Below is a small trained network, with its code and all its weights. Each question gives an input and a target symbol and asks what happens when units are switched off, that is, made to give their printed mean instead of their output.

import numpy as np


def w(rows, s, z=0):
    codes = np.array(rows[::2]) - 128.0
    scale = np.full(codes.shape[1], s)
    scale[-1] = z or s
    return codes * scale


def f(y):
    return np.maximum(y, 0)


def softmax(a):
    e = np.exp(a - a.max(-1, keepdims=True))
    return e / e.sum(-1, keepdims=True)


def log_softmax(a):
    a = a - a.max(-1, keepdims=True)
    return a - np.log(np.exp(a).sum(-1, keepdims=True))


def net(x, mask):
    ids = ['ΘΠαδεη'.index(c) for c in x.split()]
    T = len(ids)
    res = E[ids] + P[:T]
    u = 0
    for l in range(2):
        r = res
        for j in range(3):
            rows = slice(2 * j, 2 * j + 2)
            q, k, v = (r @ M[l][rows].T for M in (Q, K, V))
            z = softmax(np.where(np.tri(T) > 0, q @ k.T / 2**0.5, -1e9)) @ v
            o = O[l][rows]
            res = res + np.where(mask[u + j], z, o[:, -1]) @ o[:, :-1]
        u += 3
        y = f(res @ A[l][:, :-1].T + A[l][:, -1])
        res = res + np.where(mask[u : u + 16], y, B[l][:, -1]) @ B[l][:, :-1]
        u += 16
    return log_softmax(res[-1] @ U[:, :-1].T + U[:, -1])


Q, K, V, O, A, B = {}, {}, {}, {}, {}, {}
E = w([
[161,177,138,89,105],'Θ',
[104,104,142,201,94],'Π',
[102,76,106,254,130],'α',
[151,171,81,192,97],'δ',
[136,153,76,254,57],'ε',
[129,71,124,152,214],'η',
],0.016)
P = w([
[85,240,115,144,109],'0',
[139,230,142,149,236],'1',
[101,195,25,85,163],'2',
[156,190,195,179,178],'3',
[164,120,52,100,128],'4',
[188,146,200,169,148],'5',
[193,81,60,101,101],'6',
[211,113,216,172,128],'7',
[212,43,73,100,80],'8',
[228,82,233,175,101],'9',
[232,9,87,91,54],'10',
[229,53,236,149,75],'11',
],0.013)
Q[0] = w([
[199,114,157,161,137],'0.h1',
[171,95,77,118,115],'0.h1',
[119,146,119,143,91],'0.h2',
[143,141,138,102,110],'0.h2',
[6,139,103,78,114],'0.h3',
[92,168,212,145,146],'0.h3',
],0.021)
K[0] = w([
[183,39,132,105,66],'0.h1',
[222,109,199,169,122],'0.h1',
[183,138,116,143,116],'0.h2',
[138,152,144,80,99],'0.h2',
[52,235,126,147,197],'0.h3',
[8,110,28,60,97],'0.h3',
],0.013)
V[0] = w([
[76,110,210,85,43],'0.h1',
[225,233,89,141,59],'0.h1',
[167,132,155,72,212],'0.h2',
[174,235,139,55,108],'0.h2',
[233,162,44,51,215],'0.h3',
[24,64,1,229,91],'0.h3',
],0.0085)
O[0] = w([
[85,158,121,145,158,2],'0.h1',
[42,45,212,66,131,189],'0.h1',
[192,104,44,207,109,157],'0.h2',
[109,54,190,178,135,119],'0.h2',
[168,112,147,135,144,199],'0.h3',
[91,111,2,75,97,152],'0.h3',
],0.0093,0.0064)
A[0] = w([
[89,147,139,121,196,194],'0.n1',
[132,182,140,144,87,162],'0.n2',
[165,215,157,9,136,155],'0.n3',
[114,139,154,191,153,97],'0.n4',
[112,93,113,89,146,16],'0.n5',
[109,95,135,194,120,69],'0.n6',
[123,93,111,91,133,32],'0.n7',
[136,198,140,48,157,254],'0.n8',
[193,100,99,168,92,63],'0.n9',
[176,188,154,146,205,115],'0.n10',
[115,173,173,81,90,13],'0.n11',
[149,179,145,44,141,93],'0.n12',
[91,175,124,153,109,125],'0.n13',
[89,111,103,193,150,116],'0.n14',
[156,108,157,115,131,40],'0.n15',
[72,120,158,123,128,34],'0.n16',
],0.012,0.0091)
B[0] = w([
[105,112,109,168,101,182],'0.n1',
[86,128,142,164,155,165],'0.n2',
[85,216,80,201,110,147],'0.n3',
[111,132,95,147,141,170],'0.n4',
[129,96,128,143,210,141],'0.n5',
[98,190,83,110,164,158],'0.n6',
[139,74,110,131,159,143],'0.n7',
[145,102,116,196,83,181],'0.n8',
[145,190,193,70,69,253],'0.n9',
[119,58,121,130,105,226],'0.n10',
[84,196,138,161,187,134],'0.n11',
[2,208,82,123,207,132],'0.n12',
[199,98,125,119,135,139],'0.n13',
[144,174,198,117,134,155],'0.n14',
[145,76,85,114,100,156],'0.n15',
[174,154,112,145,84,144],'0.n16',
],0.0084,0.0081)
Q[1] = w([
[125,153,155,74,158],'1.h1',
[25,163,191,44,148],'1.h1',
[91,191,149,115,135],'1.h2',
[75,115,167,155,105],'1.h2',
[49,172,191,65,113],'1.h3',
[105,255,237,46,51],'1.h3',
],0.0071)
K[1] = w([
[167,158,114,151,228],'1.h1',
[102,94,79,199,165],'1.h1',
[74,131,132,89,92],'1.h2',
[64,151,178,160,197],'1.h2',
[1,116,89,142,195],'1.h3',
[122,70,102,123,194],'1.h3',
],0.0077)
V[1] = w([
[138,50,94,223,115],'1.h1',
[23,115,165,125,208],'1.h1',
[73,218,154,120,142],'1.h2',
[174,72,177,157,104],'1.h2',
[218,172,74,133,231],'1.h3',
[170,3,42,141,185],'1.h3',
],0.0053)
O[1] = w([
[141,141,218,84,56,215],'1.h1',
[154,13,84,173,4,2],'1.h1',
[141,45,108,113,49,38],'1.h2',
[70,181,56,128,154,220],'1.h2',
[180,2,73,165,143,122],'1.h3',
[108,62,115,147,69,165],'1.h3',
],0.0055,0.0058)
A[1] = w([
[107,2,70,149,102,105],'1.n1',
[95,123,191,72,35,138],'1.n2',
[145,143,188,128,142,112],'1.n3',
[191,82,87,144,197,35],'1.n4',
[86,141,178,123,202,155],'1.n5',
[130,204,161,167,120,119],'1.n6',
[93,117,65,41,102,60],'1.n7',
[105,121,98,106,198,140],'1.n8',
[169,131,76,145,97,188],'1.n9',
[87,170,186,82,99,180],'1.n10',
[116,90,105,106,199,105],'1.n11',
[160,138,30,87,82,1],'1.n12',
[167,148,203,233,144,92],'1.n13',
[35,82,135,71,155,109],'1.n14',
[27,165,87,204,157,49],'1.n15',
[173,180,29,112,113,130],'1.n16',
],0.0098,0.0079)
B[1] = w([
[178,167,109,171,85,177],'1.n1',
[169,153,122,99,228,214],'1.n2',
[126,59,81,148,169,189],'1.n3',
[202,78,164,79,163,174],'1.n4',
[47,137,158,139,147,185],'1.n5',
[91,69,95,164,93,200],'1.n6',
[120,1,124,168,148,157],'1.n7',
[94,153,171,96,89,160],'1.n8',
[128,137,121,101,41,215],'1.n9',
[171,130,125,140,138,207],'1.n10',
[131,144,159,113,155,162],'1.n11',
[149,42,221,109,106,146],'1.n12',
[113,51,49,121,139,254],'1.n13',
[151,183,57,127,156,169],'1.n14',
[101,57,160,80,151,152],'1.n15',
[47,102,188,142,86,206],'1.n16',
],0.008,0.009)
U = w([
[114,47,155,59,111,1],'Θ',
[128,72,208,207,198,41],'Π',
[212,101,120,186,126,167],'α',
[111,78,1,47,187,26],'δ',
[55,171,104,183,138,222],'ε',
[176,124,208,41,197,172],'η',
],0.0067,0.011)

Each question gives the input, a string of symbols that net reads in full, and the target symbol t.
The units are the heads (2 rows each of Q, K, V and O) and the neurons (one row each of A and B). Each row of codes is followed by its name. A weight is (code - 128) times the scale printed after its matrix; where a second scale follows, it is the last column's (O, A, B and U).
mask holds one flag per unit, layer by layer, with each layer's heads first. A switched-off unit (its flag False) gives its mean, the last column of its rows in O or B, instead of its output. The means were averaged over made-up inputs and are rounded, as every weight is.
A unit's drop is (log p(t) with every unit on - log p(t) with that unit switched off) / (log p(t) with every unit on - log p(t) with every unit switched off).
most important unit: the unit with the biggest drop
k most important neurons of layer l: the k neurons of layer l with the biggest drops, biggest first
which heads matter: for each layer, one digit per head in row order, 1 if its drop is at least 0.15 and else 0, layers parted by /
input Θ η ε ε, target δ: which heads matter	111 / 000
input η η Θ, target α: which heads matter	011 / 000
input Θ η Θ, target α: which heads matter	111 / 000
input Θ Π Θ η η Π η, target ε: which heads matter	101 / 000
input η η Θ α ε η η Θ Θ Θ α, target Π: most important unit	0.h3
input Θ ε Π ε ε, target δ: which heads matter	111 / 001
input η Π η η Θ η η Π α Π α η, target Θ: 2 most important neurons of layer 1	1.n16; 1.n7
input η Π δ ε η α η, target Θ: which heads matter	111 / 000
input Θ ε Π ε ε η Θ Θ ε δ η, target η: which heads matter	000 / 001
input Π Θ Θ δ η η η Θ Π, target Π: which heads matter	101 / 000
input α δ η δ Π, target η: which heads matter	110 / 000
input α Θ η η Π Π Π η δ δ α, target η: which heads matter	000 / 000
input Π Θ Θ Π η, target ε: which heads matter	011 / 001
input δ η η η η η η Θ Θ η α, target ε: most important unit	0.h1
input ε η Π, target α: which heads matter	101 / 110
input η δ α ε η α ε, target Θ: which heads matter	001 / 000
input Π Π α α, target Θ: which heads matter	011 / 000
input Π η η ε α, target δ: 3 most important neurons of layer 1	1.n14; 1.n7; 1.n16
input Θ η η, target α: 2 most important neurons of layer 0	0.n9; 0.n10
input η η Θ Θ Θ η Θ η η α, target ε: 2 most important neurons of layer 0	0.n6; 0.n10
input δ Π η α Θ, target Θ: most important neuron of layer 0	0.n12
input ε η Θ η η Π α Θ, target Θ: 2 most important neurons of layer 1	1.n12; 1.n16
input η ε η δ Π, target η: 2 most important neurons of layer 1	1.n2; 1.n13
input ε Θ Π α Θ Θ, target Π: 2 most important neurons of layer 0	0.n9; 0.n16
input η Θ ε Π η η Θ η ε η, target δ: 2 most important neurons of layer 1	1.n14; 1.n7
input δ ε η Θ Π Θ η, target Π: 2 most important neurons of layer 1	1.n5; 1.n9
input η η η Π Θ δ Π Θ, target ε: 2 most important neurons of layer 0	0.n3; 0.n9
input η η Π, target α: most important neuron of layer 1	1.n5
